Below is a small trained network, with its code and all its weights. Each question gives an input and a target symbol and asks what happens when units are switched off, that is, made to give their printed mean instead of their output.

import numpy as np


def w(rows, s, z=0):
    codes = np.array(rows[::2]) - 128.0
    scale = np.full(codes.shape[1], s)
    scale[-1] = z or s
    return codes * scale


def f(y):
    return np.maximum(y, 0)


def softmax(a):
    e = np.exp(a - a.max(-1, keepdims=True))
    return e / e.sum(-1, keepdims=True)


def log_softmax(a):
    a = a - a.max(-1, keepdims=True)
    return a - np.log(np.exp(a).sum(-1, keepdims=True))


def net(x, mask):
    ids = ['ΓΠΨδεζφ'.index(c) for c in x.split()]
    T = len(ids)
    res = E[ids] + P[:T]
    u = 0
    for l in range(2):
        q, k, v = (res @ M[l].T for M in (Q, K, V))
        z = softmax(np.where(np.tri(T) > 0, q @ k.T / 3**0.5, -1e9)) @ v
        res = res + np.where(mask[u], z, O[l][:, -1]) @ O[l][:, :-1]
        u += 1
        y = f(res @ A[l][:, :-1].T + A[l][:, -1])
        res = res + np.where(mask[u : u + 12], y, B[l][:, -1]) @ B[l][:, :-1]
        u += 12
    return log_softmax(res[-1] @ U[:, :-1].T + U[:, -1])


Q, K, V, O, A, B = {}, {}, {}, {}, {}, {}
E = w([
[102,195,85],'Γ',
[108,207,56],'Π',
[157,148,151],'Ψ',
[97,125,158],'δ',
[12,177,94],'ε',
[181,38,45],'ζ',
[10,72,135],'φ',
],0.014)
P = w([
[159,189,209],'0',
[194,50,57],'1',
[98,216,94],'2',
[195,41,61],'3',
[57,231,51],'4',
[196,52,38],'5',
[23,233,36],'6',
[181,68,2],'7',
[6,223,28],'8',
[204,74,20],'9',
],0.0096)
Q[0] = w([
[254,60,73],'0.h1',
[206,60,99],'0.h1',
[205,162,82],'0.h1',
],0.0083)
K[0] = w([
[23,185,10],'0.h1',
[133,2,201],'0.h1',
[84,51,254],'0.h1',
],0.007)
V[0] = w([
[185,176,151],'0.h1',
[193,73,254],'0.h1',
[200,104,79],'0.h1',
],0.0076)
O[0] = w([
[216,239,197,147],'0.h1',
[233,43,245,3],'0.h1',
[254,42,96,131],'0.h1',
],0.0063,0.004)
A[0] = w([
[57,154,254,5],'0.n1',
[93,153,216,70],'0.n2',
[49,179,168,48],'0.n3',
[115,143,124,5],'0.n4',
[187,154,150,132],'0.n5',
[103,69,115,137],'0.n6',
[61,89,191,91],'0.n7',
[132,120,74,144],'0.n8',
[122,53,118,13],'0.n9',
[167,89,123,125],'0.n10',
[150,80,195,14],'0.n11',
[129,112,109,35],'0.n12',
],0.013,0.0029)
B[0] = w([
[53,65,233,168],'0.n1',
[73,109,170,159],'0.n2',
[228,185,168,230],'0.n3',
[235,78,116,143],'0.n4',
[161,157,73,160],'0.n5',
[144,185,89,169],'0.n6',
[153,169,208,142],'0.n7',
[120,59,242,255],'0.n8',
[143,56,129,152],'0.n9',
[115,63,114,155],'0.n10',
[253,141,103,144],'0.n11',
[104,102,90,143],'0.n12',
],0.0057,0.0068)
Q[1] = w([
[167,224,178],'1.h1',
[86,168,195],'1.h1',
[159,247,179],'1.h1',
],0.011)
K[1] = w([
[234,142,251],'1.h1',
[237,128,154],'1.h1',
[227,171,223],'1.h1',
],0.012)
V[1] = w([
[59,147,177],'1.h1',
[60,45,51],'1.h1',
[178,251,71],'1.h1',
],0.013)
O[1] = w([
[52,15,104,169],'1.h1',
[180,34,69,2],'1.h1',
[147,238,4,107],'1.h1',
],0.014,0.0082)
A[1] = w([
[139,94,99,181],'1.n1',
[61,207,145,150],'1.n2',
[161,108,177,150],'1.n3',
[254,160,89,158],'1.n4',
[155,72,100,76],'1.n5',
[62,188,130,65],'1.n6',
[98,1,141,213],'1.n7',
[133,80,145,255],'1.n8',
[163,248,195,56],'1.n9',
[201,144,81,128],'1.n10',
[40,120,155,24],'1.n11',
[70,148,72,165],'1.n12',
],0.0096,0.0071)
B[1] = w([
[75,86,167,163],'1.n1',
[156,1,113,252],'1.n2',
[42,102,58,157],'1.n3',
[122,152,206,180],'1.n4',
[156,107,151,169],'1.n5',
[192,92,165,217],'1.n6',
[134,222,103,223],'1.n7',
[91,165,168,175],'1.n8',
[161,113,72,237],'1.n9',
[190,156,202,165],'1.n10',
[233,182,71,190],'1.n11',
[36,123,119,180],'1.n12',
],0.0069,0.031)
U = w([
[103,91,63,208],'Γ',
[166,154,97,142],'Π',
[214,35,133,36],'Ψ',
[122,111,150,255],'δ',
[78,1,112,112],'ε',
[183,131,139,11],'ζ',
[105,169,118,55],'φ',
],0.0095,0.0083)

Each question gives the input, a string of symbols that net reads in full, and the target symbol t.
The units are the heads (3 rows each of Q, K, V and O) and the neurons (one row each of A and B). Each row of codes is followed by its name. A weight is (code - 128) times the scale printed after its matrix; where a second scale follows, it is the last column's (O, A, B and U).
mask holds one flag per unit, layer by layer, with each layer's heads first. A switched-off unit (its flag False) gives its mean, the last column of its rows in O or B, instead of its output. The means were averaged over made-up inputs and are rounded, as every weight is.
A unit's drop is (log p(t) with every unit on - log p(t) with that unit switched off) / (log p(t) with every unit on - log p(t) with every unit switched off).
The circuit of an input: a set's keep is (log p(t) with only the set's units on - log p(t) with every unit switched off) / (log p(t) with every unit on - log p(t) with every unit switched off). Starting from the 12 units with the biggest drops (on a tie, the unit counted first), units are removed one at a time, each time the one whose removal leaves the highest keep (on an exact tie, the one counted first), for as long as the keep stays at least 0.8.
units of the circuit, in order: the units of the circuit, biggest drop first
most important unit: the unit with the biggest drop
top k neurons: the k neurons with the biggest drops, biggest first
top k neurons in layer l: the k neurons of layer l with the biggest drops, biggest first
input Ψ Ψ Ψ δ δ δ ε δ ε, target Ψ: most important unit	1.n2
input Ψ Ψ δ ε Π δ, target Γ: top 2 neurons in layer 1	[1.n2 1.n6]
input ζ Ψ ζ Ψ Ψ, target ζ: units of the circuit, in order	[1.h1 0.h1]
input ζ Ψ Π, target ζ: units of the circuit, in order	[1.h1 0.h1 1.n7 0.n11]
input Π ζ δ Ψ Ψ Γ ε, target Π: units of the circuit, in order	[1.h1 0.n3]
input δ δ ε Ψ Π Γ Π, target δ: units of the circuit, in order	[1.n11 1.h1 0.h1 1.n7]
input Γ Π Γ δ Ψ Ψ ε Ψ Ψ, target Γ: top 3 neurons	[1.n2 1.n12 0.n3]
input φ ε Γ ε Γ ε, target Γ: units of the circuit, in order	[1.n2 1.h1 0.h1]
input ε δ Ψ, target ε: top 3 neurons in layer 0	[0.n3 0.n1 0.n8]
input ε Π Ψ Γ Π Π Ψ δ δ, target ε: top 2 neurons	[0.n3 0.n1]
input Π δ Π δ Ψ ε δ Γ φ, target Π: units of the circuit, in order	[0.n3 1.h1]
input Π Π Π ζ Π ε φ, target Π: units of the circuit, in order	[1.h1 0.n3]
input ε Ψ δ Ψ Γ, target ε: top 4 neurons	[0.n3 0.n1 1.n2 1.n7]
input δ δ Ψ Ψ, target δ: top 3 neurons in layer 1	[1.n2 1.n11 1.n6]
input φ δ δ Ψ Π δ Ψ, target φ: top 3 neurons	[1.n7 0.n1 0.n3]
input Π Ψ Ψ Ψ, target Π: units of the circuit, in order	[1.h1]
input φ Ψ φ Γ δ, target φ: top 3 neurons in layer 0	[0.n1 0.n3 0.n7]
input ε ε Ψ Γ Ψ Ψ Ψ, target ε: top 4 neurons	[0.n3 0.n1 1.n2 1.n7]
input Ψ δ Π δ Γ, target Ψ: top 2 neurons	[1.n2 1.n6]
input Γ Π φ, target Γ: top neuron in layer 0	[0.n8]
input δ Γ Ψ Ψ Ψ Π, target Π: top 3 neurons	[0.n3 1.n2 0.n1]
input Ψ Ψ Ψ Ψ δ, target Ψ: top 2 neurons	[1.n2 0.n11]
input Π δ Γ δ Ψ Ψ, target δ: top 2 neurons	[1.n2 0.n3]
input Π δ Γ, target Π: top 2 neurons	[0.n3 1.n10]
input Ψ ε φ ε δ ε φ Γ ε Γ, target Γ: top 2 neurons	[1.n2 0.n8]
input φ Γ Ψ δ ε, target φ: top 4 neurons	[1.n7 0.n1 0.n3 0.n7]
input φ Γ Π δ φ, target φ: top 3 neurons	[1.n7 0.n3 0.n1]
input Γ Ψ Γ δ Ψ Ψ δ, target Γ: top 3 neurons	[0.n3 1.n2 1.n12]
input Π Γ Γ φ Ψ Γ δ, target Π: top 2 neurons in layer 1	[1.n10 1.n6]
